Here is a tiny trained network, its code and every weight. The questions are about switching its units off for an input and a class, where a switched-off unit gives its printed mean instead of its output.

import numpy as np


def w(rows, s, z=0):
    codes = np.array(rows[::2]) - 128.0
    scale = np.full(codes.shape[1], s)
    scale[-1] = z or s
    return codes * scale


def norm(h):
    return h / np.sqrt((h * h).mean(-1, keepdims=True) + 1e-5)


def f(y):
    return y / 2 * (1 + np.tanh(0.7978845608 * (y + 0.044715 * y**3)))


def log_softmax(a):
    a = a - a.max(-1, keepdims=True)
    return a - np.log(np.exp(a).sum(-1, keepdims=True))


def net(x, mask):
    res = np.array(x, float).reshape(1, 8) / 4 @ E
    u = 0
    for l in range(4):
        y = f(norm(res) @ A[l][:, :-1].T + A[l][:, -1])
        res = res + np.where(mask[u : u + 8], y, B[l][:, -1]) @ B[l][:, :-1]
        u += 8
    return log_softmax(norm(res)[-1] @ U[:, :-1].T + U[:, -1])


A, B = {}, {}
E = w([
[127,128,128,126,129,129,128],'x0',
[117,92,138,69,88,14,139],'x1',
[129,130,127,127,128,128,126],'x2',
[31,156,72,230,140,72,193],'x3',
[122,123,127,124,123,133,137],'x4',
[121,120,127,125,127,131,127],'x5',
[167,122,2,68,178,121,146],'x6',
[131,128,129,131,129,126,126],'x7',
],0.0082)
A[0] = w([
[122,79,136,109,109,62,146,48],'L0N1',
[104,128,208,183,26,151,97,92],'L0N2',
[100,127,151,87,125,72,126,15],'L0N3',
[105,128,159,116,173,115,105,2],'L0N4',
[132,178,165,184,199,253,132,9],'L0N5',
[67,177,226,158,68,134,88,50],'L0N6',
[131,130,70,109,141,136,107,163],'L0N7',
[125,141,105,198,150,190,130,45],'L0N8',
],0.0069,0.0041)
B[0] = w([
[120,177,87,131,43,151,99,141],'L0N1',
[209,58,124,145,187,112,219,252],'L0N2',
[102,116,121,134,93,113,95,119],'L0N3',
[130,147,124,162,124,85,145,89],'L0N4',
[161,98,64,186,1,188,62,227],'L0N5',
[172,66,163,153,195,104,194,234],'L0N6',
[175,121,131,119,147,157,158,182],'L0N7',
[90,131,97,111,77,142,44,165],'L0N8',
],0.0077,0.0038)
A[1] = w([
[79,158,82,217,180,93,184,65],'L1N1',
[127,175,201,153,147,141,146,45],'L1N2',
[71,102,95,219,161,130,127,61],'L1N3',
[159,162,54,131,159,170,143,56],'L1N4',
[175,137,1,87,163,121,142,70],'L1N5',
[97,154,159,74,69,10,135,36],'L1N6',
[58,140,70,147,131,86,73,19],'L1N7',
[186,112,134,119,118,105,77,5],'L1N8',
],0.0071,0.0028)
B[1] = w([
[90,243,166,24,156,161,97,236],'L1N1',
[150,69,84,131,138,83,169,120],'L1N2',
[37,204,149,56,88,112,151,191],'L1N3',
[150,57,96,149,133,114,135,187],'L1N4',
[113,2,174,236,200,112,211,252],'L1N5',
[172,108,61,211,50,184,42,187],'L1N6',
[166,173,249,108,119,103,101,147],'L1N7',
[129,200,121,137,119,133,197,131],'L1N8',
],0.006,0.0038)
A[2] = w([
[117,180,84,168,137,222,88,6],'L2N1',
[152,97,108,126,43,1,88,29],'L2N2',
[133,86,128,87,69,15,123,114],'L2N3',
[118,159,96,149,116,160,119,122],'L2N4',
[90,112,94,124,195,142,152,154],'L2N5',
[135,82,169,79,165,147,47,80],'L2N6',
[124,162,220,160,129,136,106,5],'L2N7',
[213,78,185,114,143,186,99,168],'L2N8',
],0.0075,0.0025)
B[2] = w([
[162,113,109,152,45,122,82,161],'L2N1',
[163,132,87,180,83,246,99,162],'L2N2',
[111,112,74,179,88,242,95,169],'L2N3',
[159,99,130,84,51,117,164,138],'L2N4',
[160,87,165,90,120,84,123,166],'L2N5',
[129,216,122,153,122,122,201,150],'L2N6',
[171,95,96,125,145,53,164,131],'L2N7',
[2,181,106,98,139,91,128,255],'L2N8',
],0.0078,0.0062)
A[3] = w([
[119,99,242,205,113,125,153,102],'L3N1',
[47,233,128,61,132,94,115,29],'L3N2',
[174,52,60,110,226,58,110,3],'L3N3',
[130,87,73,164,147,131,184,144],'L3N4',
[74,216,111,122,117,49,138,53],'L3N5',
[155,217,179,2,156,165,98,60],'L3N6',
[70,247,145,57,128,129,147,80],'L3N7',
[148,125,151,76,151,183,117,80],'L3N8',
],0.0076,0.0021)
B[3] = w([
[197,71,74,52,209,84,150,251],'L3N1',
[103,180,149,54,114,94,89,239],'L3N2',
[147,86,222,155,157,89,164,240],'L3N3',
[183,155,235,114,132,107,106,238],'L3N4',
[131,201,147,70,87,127,98,189],'L3N5',
[62,254,150,136,119,15,115,223],'L3N6',
[85,158,134,76,138,70,55,254],'L3N7',
[44,168,129,155,88,86,156,138],'L3N8',
],0.0087,0.0035)
U = w([
[172,37,166,117,232,92,238,254],'0',
[138,115,65,164,2,243,97,74],'1',
[46,250,154,54,100,56,133,91],'2',
],0.012,0.00078)

Each question gives the input, the list of numbers given to net, and the class t.
The units are the neurons (one row each of A and B). Each row of codes is followed by its name. A weight is (code - 128) times the scale printed after its matrix; where a second scale follows, it is the last column's (A, B and U).
mask holds one flag per neuron, layer by layer. A switched-off neuron (its flag False) gives its mean, the last column of its row in B, instead of its output. The means were averaged over made-up inputs and are rounded, as every weight is.
A unit's drop is (log p(t) with every unit on - log p(t) with that unit switched off) / (log p(t) with every unit on - log p(t) with every unit switched off).
The circuit of an input: a set's keep is (log p(t) with only the set's units on - log p(t) with every unit switched off) / (log p(t) with every unit on - log p(t) with every unit switched off). Starting from the 12 units with the biggest drops (on a tie, the unit counted first), units are removed one at a time, each time the one whose removal leaves the highest keep (on an exact tie, the one counted first), for as long as the keep stays at least 0.8.
units of the circuit, in order: the units of the circuit, biggest drop first
unit that matters most: the unit with the biggest drop
k most important neurons: the k neurons with the biggest drops, biggest first
top k neurons in layer l: the k neurons of layer l with the biggest drops, biggest first
drop when u is switched off: that unit's drop, to one decimal
input [-2,-8,-3,7,0,-8,-2,-2], class 1: units of the circuit, in order	[L0N5]
input [-7,8,7,5,4,-2,-8,6], class 0: 3 most important neurons	[L0N6, L0N2, L3N1]
input [-1,-5,-4,-7,-2,4,-4,8], class 2: 2 most important neurons	[L2N8, L1N5]
input [5,5,0,-8,-5,6,-8,-5], class 0: top 2 neurons in layer 1	[L1N1, L1N3]
input [-5,8,3,-8,-3,6,4,1], class 1: units of the circuit, in order	[L2N3, L2N2]
input [6,0,4,3,8,-5,3,4], class 0: 2 most important neurons	[L1N5, L2N8]
input [4,5,8,8,8,-1,-8,-1], class 0: 2 most important neurons	[L2N8, L0N6]
input [-6,1,-1,4,1,4,4,-4], class 0: 2 most important neurons	[L1N5, L2N8]
input [-4,-7,0,3,-4,-5,-6,-4], class 1: 4 most important neurons	[L0N5, L1N5, L0N8, L2N1]
input [2,-4,2,4,0,3,0,2], class 1: 2 most important neurons	[L0N5, L2N8]
input [-8,-6,-7,-8,4,1,1,-6], class 2: 2 most important neurons	[L2N8, L3N6]
input [-3,-6,-3,-8,0,-6,6,0], class 2: 2 most important neurons	[L0N2, L2N8]
input [1,7,-2,4,0,-6,-6,0], class 1: top 2 neurons in layer 1	[L1N6, L1N5]
input [8,-1,6,4,-6,-2,-5,8], class 0: unit that matters most	L0N6
input [5,-3,7,3,-1,6,1,-3], class 1: drop when L0N5 is switched off	0.1
input [8,-3,6,2,7,-8,1,-1], class 1: drop when L1N5 is switched off	0.0
input [-3,2,-1,5,-7,-4,-6,5], class 0: drop when L0N6 is switched off	0.1
